Below are the code and all the weights of a small trained network. Each question names an input and a target symbol and asks about switching units off, where a switched-off unit gives its printed mean instead of its output.

import numpy as np


def w(rows, s, z=0):
    codes = np.array(rows[::2]) - 128.0
    scale = np.full(codes.shape[1], s)
    scale[-1] = z or s
    return codes * scale


def f(y):
    return y / 2 * (1 + np.tanh(0.7978845608 * (y + 0.044715 * y**3)))


def softmax(a):
    e = np.exp(a - a.max(-1, keepdims=True))
    return e / e.sum(-1, keepdims=True)


def log_softmax(a):
    a = a - a.max(-1, keepdims=True)
    return a - np.log(np.exp(a).sum(-1, keepdims=True))


def net(x, mask):
    ids = ['βγδεζηθλμξπστφψ'.index(c) for c in x.split()]
    T = len(ids)
    res = E[ids] + P[:T]
    u = 0
    for l in range(2):
        q, k, v = (res @ M[l].T for M in (Q, K, V))
        z = softmax(np.where(np.tri(T) > 0, q @ k.T / 2**0.5, -1e9)) @ v
        res = res + np.where(mask[u], z, O[l][:, -1]) @ O[l][:, :-1]
        u += 1
        y = f(res @ A[l][:, :-1].T + A[l][:, -1])
        res = res + np.where(mask[u : u + 12], y, B[l][:, -1]) @ B[l][:, :-1]
        u += 12
    return log_softmax(res[-1] @ U[:, :-1].T + U[:, -1])


Q, K, V, O, A, B = {}, {}, {}, {}, {}, {}
E = w([
[148,164,126,121,145],'β',
[137,207,21,56,153],'γ',
[200,190,183,114,185],'δ',
[203,149,152,111,122],'ε',
[149,173,227,119,151],'ζ',
[153,123,106,43,9],'η',
[146,135,139,126,100],'θ',
[192,137,199,117,102],'λ',
[159,194,187,91,155],'μ',
[116,185,153,150,204],'ξ',
[170,148,94,121,139],'π',
[178,131,90,127,107],'σ',
[112,159,178,107,107],'τ',
[236,184,164,96,146],'φ',
[215,122,139,119,96],'ψ',
],0.013)
P = w([
[111,198,110,197,96],'0',
[196,105,164,66,248],'1',
[108,151,94,176,105],'2',
[226,113,173,44,243],'3',
[127,236,116,202,68],'4',
[14,73,96,130,215],'5',
[113,177,100,185,89],'6',
[185,133,102,22,243],'7',
],0.012)
Q[0] = w([
[76,7,149,207,122],'0.h1',
[91,51,126,33,153],'0.h1',
],0.014)
K[0] = w([
[104,3,123,204,190],'0.h1',
[176,164,212,246,158],'0.h1',
],0.014)
V[0] = w([
[153,142,123,254,235],'0.h1',
[103,223,42,10,109],'0.h1',
],0.0059)
O[0] = w([
[90,179,13,145,223,207],'0.h1',
[143,173,149,13,1,255],'0.h1',
],0.008,0.0026)
A[0] = w([
[82,27,125,88,170,156],'0.n1',
[142,243,172,238,78,138],'0.n2',
[154,71,185,225,113,15],'0.n3',
[109,137,86,217,68,122],'0.n4',
[105,105,145,140,49,1],'0.n5',
[76,92,165,34,165,79],'0.n6',
[128,109,124,112,205,46],'0.n7',
[65,100,77,93,60,36],'0.n8',
[57,182,154,212,56,138],'0.n9',
[230,148,55,249,66,101],'0.n10',
[116,149,100,170,48,125],'0.n11',
[156,49,160,74,199,127],'0.n12',
],0.012,0.0097)
B[0] = w([
[182,205,97,28,163,152],'0.n1',
[54,212,186,90,175,255],'0.n2',
[207,171,63,105,43,121],'0.n3',
[73,60,32,188,96,155],'0.n4',
[111,147,115,116,167,130],'0.n5',
[186,130,72,145,119,152],'0.n6',
[141,83,158,126,61,150],'0.n7',
[103,121,174,156,204,129],'0.n8',
[90,156,58,219,24,188],'0.n9',
[72,9,143,5,170,198],'0.n10',
[102,62,105,81,13,177],'0.n11',
[97,171,17,83,123,218],'0.n12',
],0.016,0.01)
Q[1] = w([
[184,93,61,152,9],'1.h1',
[53,92,99,88,3],'1.h1',
],0.032)
K[1] = w([
[4,184,89,60,138],'1.h1',
[149,190,11,68,164],'1.h1',
],0.032)
V[1] = w([
[83,144,59,253,97],'1.h1',
[142,14,112,132,70],'1.h1',
],0.012)
O[1] = w([
[254,132,157,173,230,64],'1.h1',
[200,3,92,130,113,8],'1.h1',
],0.0047,0.013)
A[1] = w([
[65,54,252,201,126,77],'1.n1',
[194,67,124,166,162,80],'1.n2',
[171,72,85,126,192,147],'1.n3',
[130,187,123,167,192,95],'1.n4',
[220,138,165,141,168,107],'1.n5',
[101,160,118,170,200,3],'1.n6',
[47,54,152,224,178,155],'1.n7',
[106,39,78,103,156,136],'1.n8',
[125,57,87,95,117,19],'1.n9',
[71,116,165,142,133,48],'1.n10',
[193,172,208,176,136,141],'1.n11',
[206,180,146,144,163,179],'1.n12',
],0.014,0.013)
B[1] = w([
[202,81,255,210,101,193],'1.n1',
[53,194,221,69,167,145],'1.n2',
[88,89,120,211,130,200],'1.n3',
[141,201,113,166,191,206],'1.n4',
[251,170,100,158,93,166],'1.n5',
[192,36,153,91,42,163],'1.n6',
[89,107,92,147,156,192],'1.n7',
[158,111,97,64,75,232],'1.n8',
[134,241,153,216,146,185],'1.n9',
[175,123,101,123,167,252],'1.n10',
[75,153,85,139,93,150],'1.n11',
[81,50,178,93,123,217],'1.n12',
],0.024,0.016)
U = w([
[14,128,46,121,238,163],'β',
[21,195,141,67,62,208],'γ',
[214,176,116,53,169,52],'δ',
[126,30,102,22,133,208],'ε',
[157,198,109,168,142,1],'ζ',
[94,174,193,98,56,123],'η',
[82,64,41,155,77,103],'θ',
[65,119,150,144,165,163],'λ',
[119,245,95,130,168,141],'μ',
[164,126,13,159,214,112],'ξ',
[186,137,1,14,151,149],'π',
[143,173,20,163,91,93],'σ',
[23,180,88,197,110,105],'τ',
[102,172,161,25,212,100],'φ',
[235,116,75,87,82,42],'ψ',
],0.005)

Each question gives the input, a string of symbols that net reads in full, and the target symbol t.
The units are the heads (2 rows each of Q, K, V and O) and the neurons (one row each of A and B). Each row of codes is followed by its name. A weight is (code - 128) times the scale printed after its matrix; where a second scale follows, it is the last column's (O, A, B and U).
mask holds one flag per unit, layer by layer, with each layer's heads first. A switched-off unit (its flag False) gives its mean, the last column of its rows in O or B, instead of its output. The means were averaged over made-up inputs and are rounded, as every weight is.
A unit's drop is (log p(t) with every unit on - log p(t) with that unit switched off) / (log p(t) with every unit on - log p(t) with every unit switched off).
The circuit of an input: a set's keep is (log p(t) with only the set's units on - log p(t) with every unit switched off) / (log p(t) with every unit on - log p(t) with every unit switched off). Starting from the 12 units with the biggest drops (on a tie, the unit counted first), units are removed one at a time, each time the one whose removal leaves the highest keep (on an exact tie, the one counted first), for as long as the keep stays at least 0.8.
units of the circuit, in order: the units of the circuit, biggest drop first
most important unit: the unit with the biggest drop
k most important neurons: the k neurons with the biggest drops, biggest first
k most important neurons of layer l: the k neurons of layer l with the biggest drops, biggest first
input π ξ μ, target μ: units of the circuit, in order -> 0.n10, 0.n2, 1.n4, 0.n11
input δ γ λ ε θ σ, target β: 4 most important neurons -> 0.n10, 0.n9, 0.n12, 0.n11
input ε λ λ θ λ ψ, target β: most important unit -> 0.n11
input π ε τ, target τ: units of the circuit, in order -> 0.n9, 1.n8
input μ ψ η ψ δ τ η, target η: units of the circuit, in order -> 0.n12, 0.n8, 0.h1, 1.n1
input λ ε ε μ η ξ π σ, target η: 3 most important neurons of layer 0 -> 0.n2, 0.n9, 0.n11
input ε ζ ξ ψ π, target π: 2 most important neurons of layer 0 -> 0.n10, 0.n2
input ε β δ ε, target π: units of the circuit, in order -> 0.n12, 1.n1
input μ θ λ γ ζ μ ε β, target δ: 4 most important neurons of layer 0 -> 0.n7, 0.n9, 0.n2, 0.n10
input μ ε ε π, target φ: 3 most important neurons -> 0.n10, 1.n4, 0.n2
input θ λ φ λ φ ψ, target γ: 2 most important neurons -> 0.n1, 0.n9
input λ η ε, target η: units of the circuit, in order -> 0.n12, 0.h1, 1.n1, 0.n1
input θ ε ε ε, target λ: 2 most important neurons of layer 0 -> 0.n10, 0.n2
input ε ψ β ε ξ ε μ λ, target ψ: 2 most important neurons -> 1.n5, 0.n9
input β ξ π ε ξ, target ξ: most important neuron of layer 0 -> 0.n2
input ε ξ ε ζ π ζ λ λ, target θ: 2 most important neurons of layer 1 -> 1.n3, 1.n4
input μ ε η φ σ, target η: 2 most important neurons of layer 0 -> 0.n12, 0.n11
input λ ε λ β, target β: 4 most important neurons -> 0.n10, 0.n11, 0.n12, 0.n9
input π ξ ε ε φ, target φ: 3 most important neurons of layer 0 -> 0.n2, 0.n10, 0.n12
input ε β δ λ β ψ, target μ: most important unit -> 1.h1
